Below are the code and all the weights of a small trained network. Each question names an input and a class and asks about switching units off, where a switched-off unit gives its printed mean instead of its output.

import numpy as np


def w(rows, s, z=0):
    codes = np.array(rows[::2]) - 128.0
    scale = np.full(codes.shape[1], s)
    scale[-1] = z or s
    return codes * scale


def f(y):
    return y / 2 * (1 + np.tanh(0.7978845608 * (y + 0.044715 * y**3)))


def log_softmax(a):
    a = a - a.max(-1, keepdims=True)
    return a - np.log(np.exp(a).sum(-1, keepdims=True))


def net(x, mask):
    res = np.array(x, float).reshape(1, 5) / 4 @ E
    y = f(res @ A[0][:, :-1].T + A[0][:, -1])
    res = res + np.where(mask, y, B[0][:, -1]) @ B[0][:, :-1]
    return log_softmax(res[-1] @ U[:, :-1].T + U[:, -1])


A, B = {}, {}
E = w([
[125,111,228,35,118,243],'x0',
[32,210,129,138,239,133],'x1',
[76,3,187,177,172,114],'x2',
[152,142,133,244,117,208],'x3',
[209,79,45,77,239,184],'x4',
],0.0056)
A[0] = w([
[130,147,188,73,129,192,57],'neuron 1',
[38,190,146,114,205,141,124],'neuron 2',
[94,38,176,149,157,108,49],'neuron 3',
[91,162,144,134,176,137,102],'neuron 4',
[92,37,160,147,165,114,144],'neuron 5',
[100,101,125,35,112,54,48],'neuron 6',
[162,189,96,99,112,141,80],'neuron 7',
[129,121,47,179,139,14,51],'neuron 8',
[127,116,178,97,128,201,77],'neuron 9',
[122,154,168,139,88,100,2],'neuron 10',
[182,85,91,104,187,154,67],'neuron 11',
[48,165,207,129,33,77,116],'neuron 12',
[194,58,135,107,42,113,97],'neuron 13',
[163,74,107,120,53,126,77],'neuron 14',
[165,110,97,99,190,148,21],'neuron 15',
[149,137,135,233,118,223,155],'neuron 16',
[119,150,155,125,103,110,91],'neuron 17',
[105,115,133,26,150,34,172],'neuron 18',
[150,105,80,109,162,161,101],'neuron 19',
[94,119,191,44,103,191,95],'neuron 20',
[110,128,127,142,108,136,6],'neuron 21',
[97,57,168,145,173,115,60],'neuron 22',
[167,252,107,66,86,142,70],'neuron 23',
[163,91,79,91,191,146,137],'neuron 24',
],0.012,0.0044)
B[0] = w([
[119,129,101,164,114,67,203],'neuron 1',
[148,154,136,144,231,123,237],'neuron 2',
[79,121,68,119,123,164,178],'neuron 3',
[131,141,134,142,168,128,165],'neuron 4',
[133,126,85,66,108,161,203],'neuron 5',
[92,159,131,252,117,174,184],'neuron 6',
[90,122,96,123,116,154,182],'neuron 7',
[159,112,82,143,104,42,221],'neuron 8',
[142,149,102,146,115,68,193],'neuron 9',
[27,129,121,212,146,112,135],'neuron 10',
[75,92,167,132,122,111,199],'neuron 11',
[104,38,203,70,123,117,254],'neuron 12',
[155,154,130,109,232,128,223],'neuron 13',
[108,160,120,161,201,122,182],'neuron 14',
[51,108,150,177,139,114,170],'neuron 15',
[177,118,156,192,81,183,236],'neuron 16',
[97,129,134,140,121,127,138],'neuron 17',
[185,141,153,181,82,182,238],'neuron 18',
[99,112,162,123,125,120,178],'neuron 19',
[173,112,97,139,97,69,238],'neuron 20',
[70,131,114,203,138,126,109],'neuron 21',
[82,133,73,134,129,155,168],'neuron 22',
[96,99,50,85,126,184,253],'neuron 23',
[136,64,185,82,122,121,223],'neuron 24',
],0.038,0.0066)
U = w([
[81,80,194,118,110,112,165],'0',
[198,121,45,155,85,28,158],'1',
[109,128,15,87,106,212,115],'2',
[182,168,129,144,250,148,112],'3',
[196,141,148,213,74,208,182],'4',
[254,173,177,32,70,169,252],'5',
[136,213,142,66,93,124,5],'6',
[127,227,148,84,86,118,14],'7',
],0.0076,0.0032)

Each question gives the input, the list of numbers given to net, and the class t.
The units are the neurons (one row each of A and B). Each row of codes is followed by its name. A weight is (code - 128) times the scale printed after its matrix; where a second scale follows, it is the last column's (A, B and U).
mask holds one flag per neuron, in row order. A switched-off neuron (its flag False) gives its mean, the last column of its row in B, instead of its output. The means were averaged over made-up inputs and are rounded, as every weight is.
A unit's drop is (log p(t) with every unit on - log p(t) with that unit switched off) / (log p(t) with every unit on - log p(t) with every unit switched off).
The circuit of an input: a set's keep is (log p(t) with only the set's units on - log p(t) with every unit switched off) / (log p(t) with every unit on - log p(t) with every unit switched off). Starting from the 12 units with the biggest drops (on a tie, the unit counted first), units are removed one at a time, each time the one whose removal leaves the highest keep (on an exact tie, the one counted first), for as long as the keep stays at least 0.8.
units of the circuit, in order: the units of the circuit, biggest drop first
most important unit: the unit with the biggest drop
k most important neurons: the k neurons with the biggest drops, biggest first
drop when u is switched off: that unit's drop, to one decimal
input [7,5,-2,-7,-3], class 1: units of the circuit, in order	(neuron 20)
input [1,-6,-6,-4,2], class 2: 3 most important neurons	(neuron 23; neuron 2; neuron 7)
input [-6,-5,-3,6,6], class 0: 3 most important neurons	(neuron 18; neuron 11; neuron 20)
input [-5,-5,7,-8,4], class 4: 4 most important neurons	(neuron 18; neuron 6; neuron 23; neuron 7)
input [5,3,1,-6,5], class 4: 4 most important neurons	(neuron 18; neuron 12; neuron 6; neuron 8)
input [-6,-1,3,-7,2], class 4: 2 most important neurons	(neuron 18; neuron 6)
input [7,8,-4,7,-5], class 3: 3 most important neurons	(neuron 2; neuron 8; neuron 4)
input [-1,-5,5,-7,-4], class 4: 4 most important neurons	(neuron 18; neuron 6; neuron 23; neuron 2)
input [6,-3,-5,6,-5], class 1: 2 most important neurons	(neuron 20; neuron 18)
input [-2,7,5,-4,-3], class 3: 2 most important neurons	(neuron 2; neuron 23)
input [7,-2,-5,-6,3], class 1: 2 most important neurons	(neuron 20; neuron 1)
input [7,1,-7,6,-2], class 1: 3 most important neurons	(neuron 1; neuron 20; neuron 9)
input [5,3,-7,-3,7], class 0: 2 most important neurons	(neuron 24; neuron 11)
input [0,2,2,-2,-1], class 5: most important unit	neuron 23
input [7,8,-1,-4,-4], class 3: 2 most important neurons	(neuron 2; neuron 8)
input [-3,-3,-7,5,-1], class 2: drop when neuron 23 is switched off	0.3
input [-2,-8,-1,-5,0], class 3: drop when neuron 13 is switched off	0.5
input [6,-8,-5,8,4], class 3: drop when neuron 8 is switched off	0.2
